Below is a small trained network, with its code and all its weights. Each question gives an input and a class and asks what happens when units are switched off, that is, made to give their printed mean instead of their output.

import numpy as np


def w(rows, s, z=0):
    codes = np.array(rows[::2]) - 128.0
    scale = np.full(codes.shape[1], s)
    scale[-1] = z or s
    return codes * scale


def norm(h):
    return h / np.sqrt((h * h).mean(-1, keepdims=True) + 1e-5)


def f(y):
    return y / 2 * (1 + np.tanh(0.7978845608 * (y + 0.044715 * y**3)))


def log_softmax(a):
    a = a - a.max(-1, keepdims=True)
    return a - np.log(np.exp(a).sum(-1, keepdims=True))


def net(x, mask):
    res = np.array(x, float).reshape(1, 5) / 4 @ E
    u = 0
    for l in range(2):
        y = f(norm(res) @ A[l][:, :-1].T + A[l][:, -1])
        res = res + np.where(mask[u : u + 8], y, B[l][:, -1]) @ B[l][:, :-1]
        u += 8
    return log_softmax(norm(res)[-1] @ U[:, :-1].T + U[:, -1])


A, B = {}, {}
E = w([
[178,97,138,53,81],'x0',
[138,204,95,166,122],'x1',
[75,117,248,194,90],'x2',
[233,153,129,96,221],'x3',
[178,53,125,200,88],'x4',
],0.011)
A[0] = w([
[80,3,182,136,83,73],'L0N0',
[148,98,102,181,113,18],'L0N1',
[149,48,152,108,105,64],'L0N2',
[119,90,142,104,44,82],'L0N3',
[96,97,154,143,76,5],'L0N4',
[168,64,159,65,201,96],'L0N5',
[175,129,141,207,144,151],'L0N6',
[163,155,192,168,155,1],'L0N7',
],0.017,0.0055)
B[0] = w([
[79,246,196,105,74,254],'L0N0',
[241,232,145,78,109,148],'L0N1',
[56,230,60,87,157,174],'L0N2',
[124,224,204,173,113,196],'L0N3',
[11,117,173,123,112,171],'L0N4',
[131,156,128,7,153,216],'L0N5',
[180,80,85,189,42,202],'L0N6',
[188,192,104,189,55,148],'L0N7',
],0.013,0.0081)
A[1] = w([
[86,100,68,137,152,128],'L1N0',
[106,186,62,189,105,252],'L1N1',
[251,117,70,156,7,149],'L1N2',
[224,148,132,167,109,187],'L1N3',
[102,168,21,96,205,66],'L1N4',
[44,227,127,60,216,237],'L1N5',
[189,199,169,205,204,109],'L1N6',
[3,134,119,210,133,106],'L1N7',
],0.013,0.0039)
B[1] = w([
[253,123,179,71,121,132],'L1N0',
[144,51,97,121,137,200],'L1N1',
[94,160,31,99,47,194],'L1N2',
[91,116,87,216,98,167],'L1N3',
[78,171,180,100,246,176],'L1N4',
[228,116,98,118,121,255],'L1N5',
[226,53,48,236,46,150],'L1N6',
[175,65,198,147,166,179],'L1N7',
],0.013,0.015)
U = w([
[88,61,108,65,127,4],'0',
[160,110,121,173,163,151],'1',
[167,185,74,5,188,178],'2',
[44,218,212,151,67,205],'3',
[153,178,46,213,36,165],'4',
],0.02,0.012)

Each question gives the input, the list of numbers given to net, and the class t.
The units are the neurons (one row each of A and B). Each row of codes is followed by its name. A weight is (code - 128) times the scale printed after its matrix; where a second scale follows, it is the last column's (A, B and U).
mask holds one flag per neuron, layer by layer. A switched-off neuron (its flag False) gives its mean, the last column of its row in B, instead of its output. The means were averaged over made-up inputs and are rounded, as every weight is.
A unit's drop is (log p(t) with every unit on - log p(t) with that unit switched off) / (log p(t) with every unit on - log p(t) with every unit switched off).
The circuit of an input: a set's keep is (log p(t) with only the set's units on - log p(t) with every unit switched off) / (log p(t) with every unit on - log p(t) with every unit switched off). Starting from the 12 units with the biggest drops (on a tie, the unit counted first), units are removed one at a time, each time the one whose removal leaves the highest keep (on an exact tie, the one counted first), for as long as the keep stays at least 0.8.
circuit, biggest first: the units of the circuit, biggest drop first
most important unit: the unit with the biggest drop
k most important neurons: the k neurons with the biggest drops, biggest first
top k neurons in layer l: the k neurons of layer l with the biggest drops, biggest first
drop when u is switched off: that unit's drop, to one decimal
input [4,5,0,-5,-8], class 2: most important unit -> L0N6
input [-5,7,-2,-7,-6], class 1: circuit, biggest first -> [L1N7, L1N2, L0N0]
input [-6,5,-4,-7,-3], class 2: circuit, biggest first -> [L0N6, L1N3]
input [-3,2,1,2,-5], class 1: circuit, biggest first -> [L0N5, L0N0, L1N2]
input [-8,8,6,-3,-4], class 1: circuit, biggest first -> [L1N7, L0N0]
input [5,0,-5,-8,-1], class 3: 4 most important neurons -> [L0N3, L1N6, L1N2, L0N5]
input [8,-4,-8,-8,6], class 3: circuit, biggest first -> [L0N3, L0N0]
input [0,5,0,-5,3], class 3: circuit, biggest first -> [L0N4, L1N6]
input [-1,6,-5,-2,0], class 2: 3 most important neurons -> [L0N3, L0N6, L1N4]
input [-2,3,3,2,-8], class 4: 2 most important neurons -> [L1N6, L0N5]
input [8,-1,4,3,4], class 2: 4 most important neurons -> [L0N2, L0N5, L1N5, L1N3]
input [8,5,7,3,-8], class 4: top 2 neurons in layer 1 -> [L1N4, L1N6]
input [5,1,8,3,-2], class 4: 2 most important neurons -> [L0N7, L1N6]
input [-2,3,0,7,-3], class 4: circuit, biggest first -> [L1N6]
input [-7,0,-3,-7,-6], class 2: top 3 neurons in layer 0 -> [L0N6, L0N3, L0N4]
input [-3,6,-1,2,-3], class 1: top 2 neurons in layer 1 -> [L1N4, L1N2]
input [-4,5,-2,0,-3], class 1: 3 most important neurons -> [L0N5, L1N6, L0N2]
input [4,1,2,-1,8], class 3: 2 most important neurons -> [L0N0, L0N4]
input [-5,-7,8,6,-1], class 4: 2 most important neurons -> [L0N7, L1N6]
input [-2,7,3,0,-4], class 1: most important unit -> L0N1
input [-8,7,-7,6,2], class 4: top 2 neurons in layer 0 -> [L0N6, L0N5]
input [-7,8,1,-5,-1], class 1: drop when L1N7 is switched off -> 0.2
input [-1,8,2,-8,-5], class 1: drop when L0N0 is switched off -> 0.3
